Below is a small trained network, with its code and all its weights. Each question gives an input and a class and asks what happens when units are switched off, that is, made to give their printed mean instead of their output.

import numpy as np


def w(rows, s, z=0):
    codes = np.array(rows[::2]) - 128.0
    scale = np.full(codes.shape[1], s)
    scale[-1] = z or s
    return codes * scale


def f(y):
    return np.maximum(y, 0)


def log_softmax(a):
    a = a - a.max(-1, keepdims=True)
    return a - np.log(np.exp(a).sum(-1, keepdims=True))


def net(x, mask):
    res = np.array(x, float).reshape(1, 5) / 4 @ E
    y = f(res @ A[0][:, :-1].T + A[0][:, -1])
    res = res + np.where(mask, y, B[0][:, -1]) @ B[0][:, :-1]
    return log_softmax(res[-1] @ U[:, :-1].T + U[:, -1])


A, B = {}, {}
E = w([
[148,66,188,157,126,169,87,157,89,40],'x0',
[83,175,108,91,133,213,93,140,65,152],'x1',
[197,251,154,176,197,119,59,128,57,88],'x2',
[154,66,196,137,104,78,160,152,91,102],'x3',
[64,128,78,95,46,177,123,122,29,122],'x4',
],0.011)
A[0] = w([
[161,92,118,122,50,78,252,128,228,62,208],'n0',
[132,93,110,130,129,86,140,153,77,145,120],'n1',
[28,72,92,66,76,133,177,190,96,134,125],'n2',
[204,180,166,205,179,143,59,157,69,2,253],'n3',
[22,159,102,133,173,86,183,149,191,189,238],'n4',
[95,232,68,81,133,208,79,102,57,130,210],'n5',
[66,110,115,99,56,185,185,133,89,129,205],'n6',
[37,44,83,33,34,121,194,162,108,85,149],'n7',
],0.0089,0.0041)
B[0] = w([
[177,87,145,205,136,110,193,52,167,143,210],'n0',
[114,104,117,128,113,128,161,164,126,94,147],'n1',
[92,96,122,123,95,187,197,104,76,144,208],'n2',
[136,133,180,143,139,138,84,251,134,86,252],'n3',
[193,147,102,110,125,137,157,52,182,150,209],'n4',
[75,180,53,112,78,96,41,105,103,130,241],'n5',
[86,136,163,81,100,164,121,125,105,206,206],'n6',
[123,96,153,160,96,213,179,138,94,152,229],'n7',
],0.013,0.017)
U = w([
[74,97,123,113,110,223,211,79,83,168,147],'0',
[150,255,41,51,175,124,103,63,174,211,119],'1',
[63,173,111,127,117,136,28,155,77,42,136],'2',
[209,92,120,186,162,59,219,22,168,118,5],'3',
[232,125,247,153,234,120,164,194,170,51,212],'4',
],0.0087,0.0027)

Each question gives the input, the list of numbers given to net, and the class t.
The units are the neurons (one row each of A and B). Each row of codes is followed by its name. A weight is (code - 128) times the scale printed after its matrix; where a second scale follows, it is the last column's (A, B and U).
mask holds one flag per neuron, in row order. A switched-off neuron (its flag False) gives its mean, the last column of its row in B, instead of its output. The means were averaged over made-up inputs and are rounded, as every weight is.
A unit's drop is (log p(t) with every unit on - log p(t) with that unit switched off) / (log p(t) with every unit on - log p(t) with every unit switched off).
The circuit of an input: a set's keep is (log p(t) with only the set's units on - log p(t) with every unit switched off) / (log p(t) with every unit on - log p(t) with every unit switched off). Starting from all 8 units, units are removed one at a time, each time the one whose removal leaves the highest keep (on an exact tie, the one counted first), for as long as the keep stays at least 0.8.
circuit, biggest first: the units of the circuit, biggest drop first
unit that matters most: the unit with the biggest drop
k most important neurons: the k neurons with the biggest drops, biggest first
drop when u is switched off: that unit's drop, to one decimal
input [-5,-2,2,2,2], class 1: 3 most important neurons -> [n0; n7; n3]
input [8,-5,-3,-8,-2], class 4: 2 most important neurons -> [n5; n4]
input [-4,-5,3,-5,8], class 1: unit that matters most -> n3
input [-8,-7,-8,-1,2], class 3: 2 most important neurons -> [n0; n4]
input [7,4,4,5,2], class 2: 2 most important neurons -> [n0; n4]
input [3,-5,-2,-1,-4], class 3: 2 most important neurons -> [n0; n3]
input [-2,8,1,-3,3], class 1: circuit, biggest first -> [n3; n5]
input [2,-6,7,-6,0], class 4: 3 most important neurons -> [n3; n6; n5]
input [8,-5,-4,-8,-6], class 3: 2 most important neurons -> [n0; n3]
input [-1,-4,1,4,2], class 3: 2 most important neurons -> [n3; n0]
input [-5,1,7,-4,-1], class 2: 2 most important neurons -> [n3; n0]
input [3,4,-3,-4,-5], class 1: 4 most important neurons -> [n3; n7; n0; n2]
input [5,-8,-1,8,2], class 4: 4 most important neurons -> [n5; n4; n3; n2]
input [2,-5,-6,-4,0], class 3: circuit, biggest first -> [n0]
input [-1,-6,4,-7,7], class 2: 2 most important neurons -> [n4; n0]
input [7,-6,1,-1,2], class 4: drop when n4 is switched off -> 0.0
input [5,-3,5,8,7], class 4: drop when n5 is switched off -> 0.7
input [5,-2,-2,7,0], class 4: drop when n5 is switched off -> 0.6
